Below is a small trained network, with its code and all its weights. Each question gives an input and a target symbol and asks what happens when units are switched off, that is, made to give their printed mean instead of their output.

import numpy as np


def w(rows, s, z=0):
    codes = np.array(rows[::2]) - 128.0
    scale = np.full(codes.shape[1], s)
    scale[-1] = z or s
    return codes * scale


def f(y):
    return y / 2 * (1 + np.tanh(0.7978845608 * (y + 0.044715 * y**3)))


def softmax(a):
    e = np.exp(a - a.max(-1, keepdims=True))
    return e / e.sum(-1, keepdims=True)


def log_softmax(a):
    a = a - a.max(-1, keepdims=True)
    return a - np.log(np.exp(a).sum(-1, keepdims=True))


def net(x, mask):
    ids = ['ΔΞΨαημτ'.index(c) for c in x.split()]
    T = len(ids)
    res = E[ids] + P[:T]
    q, k, v = (res @ M[0].T for M in (Q, K, V))
    z = softmax(np.where(np.tri(T) > 0, q @ k.T / 4**0.5, -1e9)) @ v
    res = res + np.where(mask[0], z, O[0][:, -1]) @ O[0][:, :-1]
    y = f(res @ A[0][:, :-1].T + A[0][:, -1])
    res = res + np.where(mask[1:13], y, B[0][:, -1]) @ B[0][:, :-1]
    return log_softmax(res[-1] @ U[:, :-1].T + U[:, -1])


Q, K, V, O, A, B = {}, {}, {}, {}, {}, {}
E = w([
[86,68,136],'Δ',
[114,79,117],'Ξ',
[210,201,186],'Ψ',
[125,88,113],'α',
[158,97,76],'η',
[59,66,173],'μ',
[248,171,68],'τ',
],0.012)
P = w([
[110,45,97],'0',
[114,153,80],'1',
[200,93,124],'2',
[110,203,71],'3',
[204,104,170],'4',
[68,225,107],'5',
[215,95,188],'6',
[6,223,175],'7',
],0.016)
Q[0] = w([
[168,24,139],'head 0',
[2,237,121],'head 0',
[214,94,234],'head 0',
[173,29,125],'head 0',
],0.0054)
K[0] = w([
[180,98,165],'head 0',
[29,254,82],'head 0',
[144,42,171],'head 0',
[206,77,173],'head 0',
],0.0088)
V[0] = w([
[201,119,1],'head 0',
[77,100,154],'head 0',
[227,187,140],'head 0',
[126,11,83],'head 0',
],0.0063)
O[0] = w([
[2,124,222,252],'head 0',
[153,159,93,100],'head 0',
[147,48,202,136],'head 0',
[79,225,160,209],'head 0',
],0.0083,0.0032)
A[0] = w([
[99,67,100,156],'neuron 0',
[134,77,50,195],'neuron 1',
[55,213,126,181],'neuron 2',
[105,140,122,109],'neuron 3',
[174,191,18,73],'neuron 4',
[107,59,166,76],'neuron 5',
[119,141,140,143],'neuron 6',
[117,255,68,81],'neuron 7',
[97,102,102,135],'neuron 8',
[199,140,106,254],'neuron 9',
[150,131,78,165],'neuron 10',
[177,168,156,74],'neuron 11',
],0.016,0.0084)
B[0] = w([
[51,183,162,144],'neuron 0',
[12,212,137,146],'neuron 1',
[218,69,148,245],'neuron 2',
[167,129,164,135],'neuron 3',
[5,2,7,148],'neuron 4',
[110,174,61,142],'neuron 5',
[114,91,128,141],'neuron 6',
[171,211,73,198],'neuron 7',
[89,138,202,143],'neuron 8',
[42,135,165,184],'neuron 9',
[72,144,138,137],'neuron 10',
[111,99,38,138],'neuron 11',
],0.0093,0.012)
U = w([
[132,113,87,70],'Δ',
[155,148,113,53],'Ξ',
[8,126,188,233],'Ψ',
[157,163,125,37],'α',
[217,164,156,27],'η',
[65,79,74,30],'μ',
[168,32,193,254],'τ',
],0.012,0.0038)

Each question gives the input, a string of symbols that net reads in full, and the target symbol t.
The units are the heads (4 rows each of Q, K, V and O) and the neurons (one row each of A and B). Each row of codes is followed by its name. A weight is (code - 128) times the scale printed after its matrix; where a second scale follows, it is the last column's (O, A, B and U).
mask holds one flag per unit, heads first, then neurons. A switched-off unit (its flag False) gives its mean, the last column of its rows in O or B, instead of its output. The means were averaged over made-up inputs and are rounded, as every weight is.
A unit's drop is (log p(t) with every unit on - log p(t) with that unit switched off) / (log p(t) with every unit on - log p(t) with every unit switched off).
The circuit of an input: a set's keep is (log p(t) with only the set's units on - log p(t) with every unit switched off) / (log p(t) with every unit on - log p(t) with every unit switched off). Starting from the 12 units with the biggest drops (on a tie, the unit counted first), units are removed one at a time, each time the one whose removal leaves the highest keep (on an exact tie, the one counted first), for as long as the keep stays at least 0.8.
circuit, biggest first: the units of the circuit, biggest drop first
k most important neurons: the k neurons with the biggest drops, biggest first
drop when u is switched off: that unit's drop, to one decimal
input η Ξ τ Δ η Δ α α, target Δ: circuit, biggest first => (head 0)
input Δ Ξ τ τ Ξ μ μ Ψ, target μ: circuit, biggest first => (head 0; neuron 4)
input τ α η η τ η, target η: circuit, biggest first => (neuron 2; neuron 7)
input Ψ μ Δ μ, target μ: 3 most important neurons => (neuron 4; neuron 1; neuron 10)
input Δ μ μ Ξ, target μ: 3 most important neurons => (neuron 4; neuron 1; neuron 10)
input Δ τ Δ Ψ, target τ: circuit, biggest first => (head 0; neuron 7)
input μ α α μ τ η Ξ, target Ψ: 2 most important neurons => (neuron 2; neuron 5)
input Δ α τ, target Ψ: 2 most important neurons => (neuron 2; neuron 9)
input τ Ψ τ τ, target Ψ: circuit, biggest first => (head 0; neuron 2)
input η η τ α η τ μ, target Ψ: 4 most important neurons => (neuron 2; neuron 5; neuron 7; neuron 3)
input Ξ Δ η, target Ψ: 2 most important neurons => (neuron 2; neuron 7)
input τ Ξ Δ μ τ Δ τ μ, target Δ: 3 most important neurons => (neuron 4; neuron 7; neuron 2)
input Δ Δ η Δ η Δ τ Ξ, target Δ: 2 most important neurons => (neuron 4; neuron 7)
input Ξ Ψ Δ τ τ τ τ Ξ, target τ: circuit, biggest first => (neuron 2)
input μ τ Ψ Ψ α, target Ψ: 3 most important neurons => (neuron 2; neuron 9; neuron 7)
input μ τ Δ μ τ Δ, target μ: 3 most important neurons => (neuron 4; neuron 1; neuron 10)
input α η α Ξ, target η: 2 most important neurons => (neuron 2; neuron 7)
input τ τ α Δ α τ η μ, target τ: drop when neuron 2 is switched off => 0.2
input Ψ μ η, target Ψ: drop when neuron 2 is switched off => 0.4
input τ Ξ τ τ μ, target Ψ: drop when neuron 2 is switched off => 1.9
